[  5   1   1   1  14   2 -52   1  14   3  -7   4   0   2  -6   2   3  -1
  -5   2  -9  -3   6   7 -16   1   2   3  -4] : J
[ -2   2   2   3  21   4 -15   5  -4   1   2 -10   0  -3  -7   0   9   1
   0   0   1   0   0   5 -31   0 -17  16   0] : C
[  2  -1   0   2  23  19 -17  -6 -15   2  14  -4   1   8  -2   1   4   0
   5  -2  -7  -5   9   1  -7   0   4 -10  -4] : L
[  0   0  -2   8  35   8 -52 -17  -8   0   8  27  -2   8  -3  -2   7  -2
  -9  -1 -10  -6  16   1  11  -8  -8  11   0] : L
[ -1  -1  -1   7  20   5 -40 -10   5   4   2  15  -1   2 -12   0   6  -2
  -8   1  -3  -3   9   6  -1  -1  -4   0   0] : J
[ 1  0  1  5 10  0  7 -4  8  4  4 -5  4  4 -8  0  6  1  1 -1 -9  2  2  7
 -8  1  3 12  2] : C
[  1   1   1   4  32  12 -15  -7  -4  -3   4  11   0  -2  -8  -1  -1  -4
   2  -1 -13  -7   4  -6   1  -4  -2   8  -4] : W
[  1   1   0   6  28   6  -8  -3   6  -4   0   7  -1   1 -14   1   6  -2
  -1  -1 -10  -1   7   8  -9  -1  -6  21  -1] : C
[  0   0  -2   3  27   1 -20  -3  13  -1  -2   5   1   4 -11   1   6  -3
  -2   1  -6  -5  10   4 -13  -3  -1   3   1] : J
[  1   0  -4   1   7  11   5 -13   2   5   2  11   0   7  -5   0  -1   1
  -4   0 -10  -6   2   5   9  -4  -3   9   2] : W
[  3   0   2   3   7  18 -47 -17 -12   8   8   3  -1  -4 -12  -1   6   0
  -1   0  -1  -4  -1  -3   4  -1   0 -10  -4] : W
[ -2   0   0   2  24   8  -9  -8   1  -4   5  -3   0   8   3   1   2  -1
   3  -2  -5  -6   6  -6  -1  -8   2 -12   1] : L
[  0   1  -2   3  39   6 -31  -7  -1   4  11  -2   2   9  -8   1  13  -2
  -6  -2  -4  -6   7   4 -21  -2   1  -5   1] : C
[  0   1  -1  -3  23  11 -20  -2   2  -6  -2  -9   0  -8 -10   3   5  -5
   7  -1   4  -4  -1 -10  -8  -3   4  -7  -2] : W
[  1  -1  -1   3  11   0 -22  -2  12   1  -4  13   0   5 -15   0   3  -3
   0   3  -1   0   9   8   2   0  -1   0   1] : J
[  1   0  -1   6  14   7 -35  -1   9   2  -3   8   0   1 -11   3   2   1
  -2   1  -2  -4   9   5 -10  -1   0  -3   1] : J
[  0   0  -1   8  32   9 -58  -5  14   5   1  11   0   0 -14   1   8  -1
  -7   0  -5  -4  15   5  -9  -4  -2  -2  -3] : J
[  3   1   1   4  27  15 -50  -9   8  -1  -1  17  -3  -5 -11   2   7  -7
  -1   2  -7  -4   7  -3   9  -2  -9  13  -2] : W
[  0   1  -1   3  10   9  -4  -8   0   2   3  -4  -1  -1 -14   0   8  -2
   3  -1   4  -3   0  -5  -5  -1  -7  -5   1] : C
[  3  -1   0   0  23  15 -11  -5 -16  -5   7  11   1  -3 -11   3  -4  -1
   1   1  -9 -11  -1   6  -9  -1  -3  13  -2] : W
[  3  -1   0  10  22  14 -34  -9 -12   2  11  27  -1  -1  -6  -2   1  -7
 -12  -1  -6  -6   3  -2   7  -1  -8  -7  -1] : W
[  0   0  -6   0  22  15 -10 -10 -12  -1   4  12   0   6 -11   4   8   0
  -4   0  -7  -6   4   8   0  -3  -3  16  -1] : C
[  0  -2  -2   8  34  12 -32 -12  -8  -2  12  21   0   5  -4  -3  11  -5
  -3  -1  -5  -6  14  -1  10  -5  -9  -3  -1] : L
[  1  -1  -3   9  22   9 -35  -8  -4   1   5  21  -1   6  -6   0   3  -1
  -6   2  -8  -6   9   7  -2  -2  -6   3   0] : J
[ -2   0   1   4  15   5   4   0  -7  -2   3  -4   1   2  -3   1   2   0
   1   0   1  -4   2   1 -11  -2   3   5  -1] : C
[  7  -1  -1  10  23   6  -4 -13   0  -2   2   1   0  18 -10   1  -1   0
   2   3  -5  -8  11   5  -5  -6   5 -14   1] : J
[  2   1  -1   0  32  12 -52  -2   4   0   0  -7   1  -3  -4   2  13  -4
   0   0  -2  -4   2  -8 -18  -4   1   1  -4] : W
[ -1  -1  -4  -4  20  14 -26 -16  14   2  -1   4   1  13 -14  -1   7  -2
   0   1  -5  -8  10   7   6  -5   0 -12   0] : J
[ -2   0  -5  -2  20   2 -21  -5  17  -1  -4   6   1   4 -14   0   7  -2
  -1   0   0  -3  10   5  -3  -5   0 -12   0] : J
[  0   1  -3   2  23   3 -36  -5  11   4  -2   8   0  -1 -12   0   7  -1
  -8   3  -4  -3   3  -2  -6  -4  -3   2   0] : J
[  0   1  -2   2  17  13 -13 -15  -8   0   6   2   0   2  -7  -1   7  -1
   1   0   1  -5   8  -4   3  -6   1  -5   2] : L
[ 1  0 -2  2 15  5 -9  1 10  0  0  2 -1  4 -5  0  3  0 -6 -1 -7 -4  5  5
 -7 -3 -3  8  0] : J
[ -2  -1  -1  -2  26   8  20  -9  -6   0  12   3   0  11 -11   1   2  -1
   0  -2  -8  -5   3   2   0  -1  -1  -4   0] : W
[ -1   2   0  -2  20   7 -20   0   0   0   1   2   2  -6 -11   1   8   2
  -3  -1  -3  -4   0   0 -10  -2  -1  18  -1] : C
[ -1   1   2   7  27   3 -44  -3   0   0   8   4   1   5   5   1   3   0
  -3   1  -2  -4  16  -6  -7  -5   4 -34   0] : L
[ -2  -2  -3  -2  12   3  -6  -3   4   4   5  -5   1   2  -8   3   8  -1
  -2   0   0  -3   1   5 -13   6  -1   1   2] : J
[ -2  -1  -2   1  30  13  -3 -16 -18  -1  10   8   0  13 -10   1   8  -4
   2  -1  -2  -9   8   3   4  -7  -3  -3  -2] : L
[  3  -1  -2   2  23   5 -26  -6  -4   4   1  -9   2   2  -9   2   3  -1
   5   0   3  -6  -1 -11 -16  -5   7 -29   0] : C
[  1   1   0  -1  17   2 -14   2   9  -3  -2  -2   2  -3 -10   2   5  -1
  -2  -1   4  -3   4  -1  -9   1   2 -14  -2] : C
[  3   0  -3   4  12   4 -35  -4   7   1  -2  13   1  -4 -11   4   5  -1
  -6   1  -2  -2   3   2   0  -2   1  -1  -1] : J
[  1  -1  -3   7  12  13 -32  -9  -3   3   8  11   0   3  -6  -1   7  -1
  -7  -3  -3  -7  11   4  -1  -3  -2  -9  -2] : C
[ -3   0  -1   0  20   4  21  -4  -2   0   7  -6   4   9  -6   2   5  -1
   0   0  -6  -5   0   8 -16  -2   0  17   0] : C
[  0  -2  -1  10  39   1  -9 -17   8  -5   9  30  -1  11 -17  -2   4  -4
 -13  -1 -18  -3  12  13  11  -3 -11  24  -2] : J
[  2   1   7   6  10   2 -52   2   6   0  -7  -5  -1  -4  -4   3   3  -2
   6   3   6 -10   4  -5 -19  -2   3 -25   0] : J
[ -2  -1  -3  11  21   6   5   0   0  -2   4   0   3  -1  -6   0   2  -4
  -1   0   2  -8   6  -7 -10  -1   0 -19   1] : L
[  1   0  -3  11  34   9 -24  -2 -11   2   9  12   0   4  -5   2   6  -5
   0   0   1  -7  11   6 -11   2 -10  -9   2] : L
[  0   0  -1   0  31  12 -28  -5   3   0   7  -7   2   5   5  -1  11  -3
   0  -5  -6  -4   9  -1  -7  -4   0   4   1] : L
[  1   2   0   4  30  10 -60   4   0  -1  -4  -2  -2 -13   8   3  12  -5
  -1  -1   8  -7   8 -17 -18  -7   3 -23  -2] : L
[  0  -1   1  -1  15  15 -12  -3  -1  -2   2 -10   3   2 -13   1   3  -1
   1   1   4  -6   4   0 -14  -1   6 -14  -1] : C
[ -3  -2  -1  -1  22   6  12  -8  12   0   4  -5   1  12   5   2   8  -2
   7  -2 -17   6   6   6   5  -4  -6  28   1] : W
[  0   0  -4   6  22   6 -31  -8  11   1   0  13   0   0  -3   3   7  -3
  -7   0 -10  -5   7   1   0  -3  -5  12   1] : J
[  0  -1  -1   3  17  10   8  -9   4   3   9  -6   1   5 -11  -1   9  -2
   0  -2  -5  -2   3  10  -5   3  -2   8  -1] : C

[ -2   6   2   2   0   1  -4  -5  -1  -2   1  -4  -2   1   2 -10   2  -1
  -1  -7   3   2  -7   5  -2  -9   2  -1   2] : Dop
[  2   6   8  -2   6  -1  -3   6  -3   6  -3  -4   5   2   0   4   1   2
   1   9   5   3  15 -13  -2   2   0   1   1] : kove
[ -5   4   6   5  -2  -1   0   3   0  -5   0   2  -2   1   0 -17   4   0
  -2  -2   2  -1  -4   2   0  -6   2   0  11] : kove
[ -2   2  13  -1   2  -1  -4  -4   2   1  -3  -4  -2  -1   5  -8  -1   4
  -1  -6   7   7   3  -1  -4 -15   0   3   3] : Dop
[ -2   2   4  -2   6  -1   2   2  -3  -3  -4   1   4   2  -1   1   5   0
  -1   1   5   3   7 -10  -2   1   1   0   3] : kove
[-1  5  8  3  5 -1 -1 11 -4 -2  1  2  1 -1  0 -9  5 -3 -4 -5  3  1  7  1
  0 -3  0  1  0] : Dop
[ -3   4  -3   1   1  -2  -1   2   0   0   1  -2   0  -1  -1 -12   4  -3
  -3  -1   1   2   8   3   0  -2   0   0  10] : Dop
[  5  -1  10   2   1  -1  -4   2  -1  -1   0   1  -4  -2   2 -14   2   2
  -8  -5   5   2   7   8  -1  -8   0   1  -1] : Dop
[ -4   7  -2   2   2  -3  -2  -9   2   3   1   1  -1  -3  -3  -3   6  -5
   5 -12   3   4  -7   9  -4  -5   0   2   1] : Dop
[ -3   3  -2  -4   3   1  -1 -14   4   5  -2  -4  -5  -1   1   4  -1   0
  -1   6   3   3  -3  -2  -3  -8  -1   0   0] : gime
[ -4   5   3   4   2   0  -2   6  -4  -2   0  -1   1   2   1 -14   1  -1
  -2   3   0   1   5  -1   2  -3   1  -1  10] : kove
[-6  8  4 -2  3  0  2 -3  2  9  1  0 -2 -2 -1  7 -1 -3  4  1  1  1 -8 -2
 -3 -2 -1 -2 -6] : gime
[  1   5  10   1   1  -1  -6   6   5   5   3  -2  -3  -5   1 -13   3  -2
  -6  -9   6   4  11   7   0 -10   0   1  -1] : Dop
[ 0  3  4 -3  5  0  0  2 -2  0  1 -3  1  0  0  2  2  0 -1  3  3  3  9 -9
 -2 -3  0  0  1] : kove
[-2  5  5 -1 -4  0  1  2  1 -1  5 -3 -1 -2 -1  6  1 -4  2 -4  2  2 -8 -4
  0 -8  1  0 -6] : Dop
[-3  1 10 -1 -1 -1  3 10  1 -3  2 -1 -1 -1  2  2  1  0  0 -3 -1  2 -2 -5
  0 -6  0 -1 -3] : Dop
[  1  -1  -2   0   8   0   0 -11  -2  -3   0   0  -3  -2   1   4  -1  -2
  -3  -5   3   5   1   9  -3  -6  -1   2  -7] : gime
[ 1  2  6  3  0  0 -3  4 -4  0  0  2  0  2 -3 -4  3  0  1  3  3 -3 -1 -3
  1  1  2  2  0] : kove
[ 0  2 -1 -1  9  1 -1 -7 -4  2  0  0 -2 -2  2  1  1 -2 -6 -4  4  2  6  3
 -2 -6 -1  1 -3] : Dop
[-2  5  4  2  3 -3 -3 13 -3  5  1  0  2  1 -1 -9  2  0  2  3  0  0 12 -2
 -1  2 -1  0  5] : kove
[ 1 -2  5  1  5 -1  0 -3 -1  2  0  2 -4 -1  0 -3 -2 -1 -2  1  2  4  7  2
 -1 -7 -1  3  0] : Dop
[  6   1   2   0  -2  -1 -10   3  -2   6   3  -4   1  -4  -1 -10   1   0
   0  -6   2   1  13   7   2  -2   0   3  -2] : Dop
[ 1  4 12  1  0 -1 -3  5  2  3 -4 -1  1  2 -1 -3  2  2  4  7  5  3  4 -8
 -3 -3  2  2  2] : kove
[  2   7  -4   4   2   1  -1  -6   1  -5  -3  -5  -2   1   0   9   4  -1
   2   0   0   5 -11  12  -3   4   1  -2 -10] : gime
[ -4   7   1   3   2  -3  -1   9   1   6   1   0   0  -1   0 -10   0  -2
   3  -4  -3   4   6   9  -2  -1  -2  -1   6] : Dop
[-2  4 -1 -1  0  0  0 -3 -2 -2 -1 -1  1  0 -3 -5  4  0  1  4  4 -1  3 -7
 -1 -1  2  1 10] : kove
[-21   3  -2   2  -2  -1   2   0   2   2   0   2  -1   1  -1  10  -1  -2
   9   2  -5  -1 -11   3  -2   6  -1   0  -2] : gime
[ -4  -2  -4   0  -2   0   2  -1   0  -6  -1   5   2   1  -3 -16   3   1
  -3   0   1  -3   6  -7   3   3   2   1  20] : kove
[-3  5 -1 -1  6 -1  5 -2 -1 -1 -1 -1  0 -2  0  1  3 -3 -5 -8  3  4  5  3
 -2 -4 -1 -1  1] : Dop
[ -3   9   4   0   3   1  -1  -9  -1   9   0  -1  -3  -1   1   1   1  -1
   4   2   4  -2 -10   0  -3  -5  -1  -1  -4] : gime
[ 0  2  2  0  2 -1 -1  2 -2 -2 -1  0  1  1 -4 -3  5 -2 -1  5  3  3 10 -6
  0 -1  1  1  5] : kove
[  5  -5  -6   3   1   0  -7 -10  -2  -5   1  -1  -3   2  -2 -14   3  -2
  -1   4   1   4   7   9   0  -5   2   5   2] : Dop
[  0   1   4  -3  10   0   0  -5  -6  -3  -4   1   2  -2  -1   1   4   1
  -7  -1  10   1  11 -10  -2  -3   1   2   3] : Dop
[-5  8 -5 -4 -1  0 -2 -2  1  5  2 -7  3 -1  1  0  0 -2  4 -1  0  0 -1 -1
 -2 -2 -1 -3  3] : gime
[ -2   3   7   0   3   0   0   2  -2   2  -3   2   1   3  -2  -2   2   2
   3   8   4   0   6 -11  -1  -1   1   2   7] : kove
[  0   9  12   5   1  -1   4  16   1   4  -1   3   0  -3   1   9   3  -2
   2  -6  -1   1 -12   7  -2   4  -1  -3 -12] : gime
[  8  -2  -1   4   4  -1  -7   7  -7   4   2   4   1  -5  -3  -1   2  -3
  -1  -5   1  -1  12  12   2   7   1   2 -10] : Dop
[  2   0   7   3   9   0   0   4  -8  -3  -2   6  -1  -1   0  -3   2   0
 -10  -2   6  -1   9   1   1  -1   1   1  -2] : Dop
[  1   0   3  -1   3  -2  -6   1  -2   6   1  -1  -1  -2  -1 -16   1  -1
  -4   2   3   3  20   3   2  -6  -1   1   8] : Dop
[ -1  -2   8  -1   2  -1  -1   3  -2  -2  -2   4   4   3  -3 -10   4   2
   1   9   5  -2  13 -17   0   0   2   2   9] : kove
[ 0  1  8 -1  0  1  2 -1  0 -5  0 -1 -3 -2  0  4  1 -1 -7 -7  5  2 -6 -2
 -1 -9  1 -1 -7] : Dop
[ -1   2   2   0   2   0   2   6  -3  -4  -1  -2   3   3  -2   1   2   0
  -2   5   1   0   2 -11   0   3   1  -1   4] : kove
[ 1 -2  5  1  1 -1 -1 -1 -3 -1 -1  3 -1  2 -2 -5  2  0 -2  5  0  1  6 -4
 -1 -1  1  4  3] : kove
[  0  -2   6  -8   2   1   2 -16   2   6   2  -1  -7  -6   0   9  -2  -2
  -6  -6   7   2  -4  -3  -3 -18  -1   2 -13] : Dop
[ 1  0  9  3 -2 -2 -1  5  1  0  1  2  0  2 -3 -8  3 -2  6  1  2  1  1 -2
  0 -2  1  4  4] : kove
[  1  -3  -1   1  -6  -1   2   7   4 -10   4  -2  -3  -2  -1  -5   2  -2
  -7  -4  -2   4   0   6   2  -6   1   0   2] : Dop
[-5  4  6 -2  2  0  4  2 -1  4  3  3  0 -3 -2  0  0 -2 -4 -4  2 -4  0 -7
  2 -5  0 -1 -1] : Dop
[ -1   1  -1  -1   2   0  -2  -3  -2   1  -2   0   0   3  -2 -17   3   0
  -2   8   4  -1  13  -7   1  -3   2   1  15] : kove
[ 0  1  2  1  0  0  0  3 -3  0  2  0  0  0  0 -9  1 -1 -1  1  0 -2  3 -4
  2 -3  1  0  6] : kove

[  4  -4  -2   8  -2   1   0   0  -7  -1  29   0  -8  -4  -3  -2 -11   4
   0  -3  12  -7 -12  -4  -1  -2  21   1   3] : [68]
[ -3  -2   9  14   6   3   3   6  -1   0   9 -18   5  -7  -4  -6  -9   2
   1   0  -3   8   0   6   0   5  15   4   1] : [68]
[ -1  -1  -1   4   4   0  -1  -3  -3  -3 -25  -8  -1   0   0  -3   1  -2
  -5   0  -9  10   4   4  -1  -1  -5  -4 -11] : [58]
[  3   0   2  -1   2  -2   1  -4   4   5  26  -8  -2   3   7 -10   1  10
  28  -4   7  -1  -7   0  -3  -3   9   0   6] : [55]
[  3  -7  -7   2  -7   2  -2   2  -3  -5   0  22  -2   3   1   2  -1   1
 -11   4   6  -5  -6  -6   1  -2  -2   4  -2] : [55]
[ -1  -3   1  19  -4   2   1  -3   0  -6 -19 -11   5   1   4 -10  -4   3
 -14   2  -4   9   6   5  -3   5  -2   0 -12] : [68]
[  1   3   1  -1   0   0   2  -4   2   4  12 -12  -1   1   7 -10  -2   0
  -6  -1  -5   1  -4   4   0   2   7   7  -1] : [68]
[ -4   8   8 -12   9  -6  -1  -1  -1  11   8 -10   1  -1   2   1   5   1
  38  -2 -10   3   6   6   1  -1   3  -1  17] : [56]
[  0  -1  -1  -3   2   1   2  -1   0  -2  -4 -15  -3   1   9 -11  -2   4
   7   1  -1  10  -7   4  -4   0   4   3  -4] : [68]
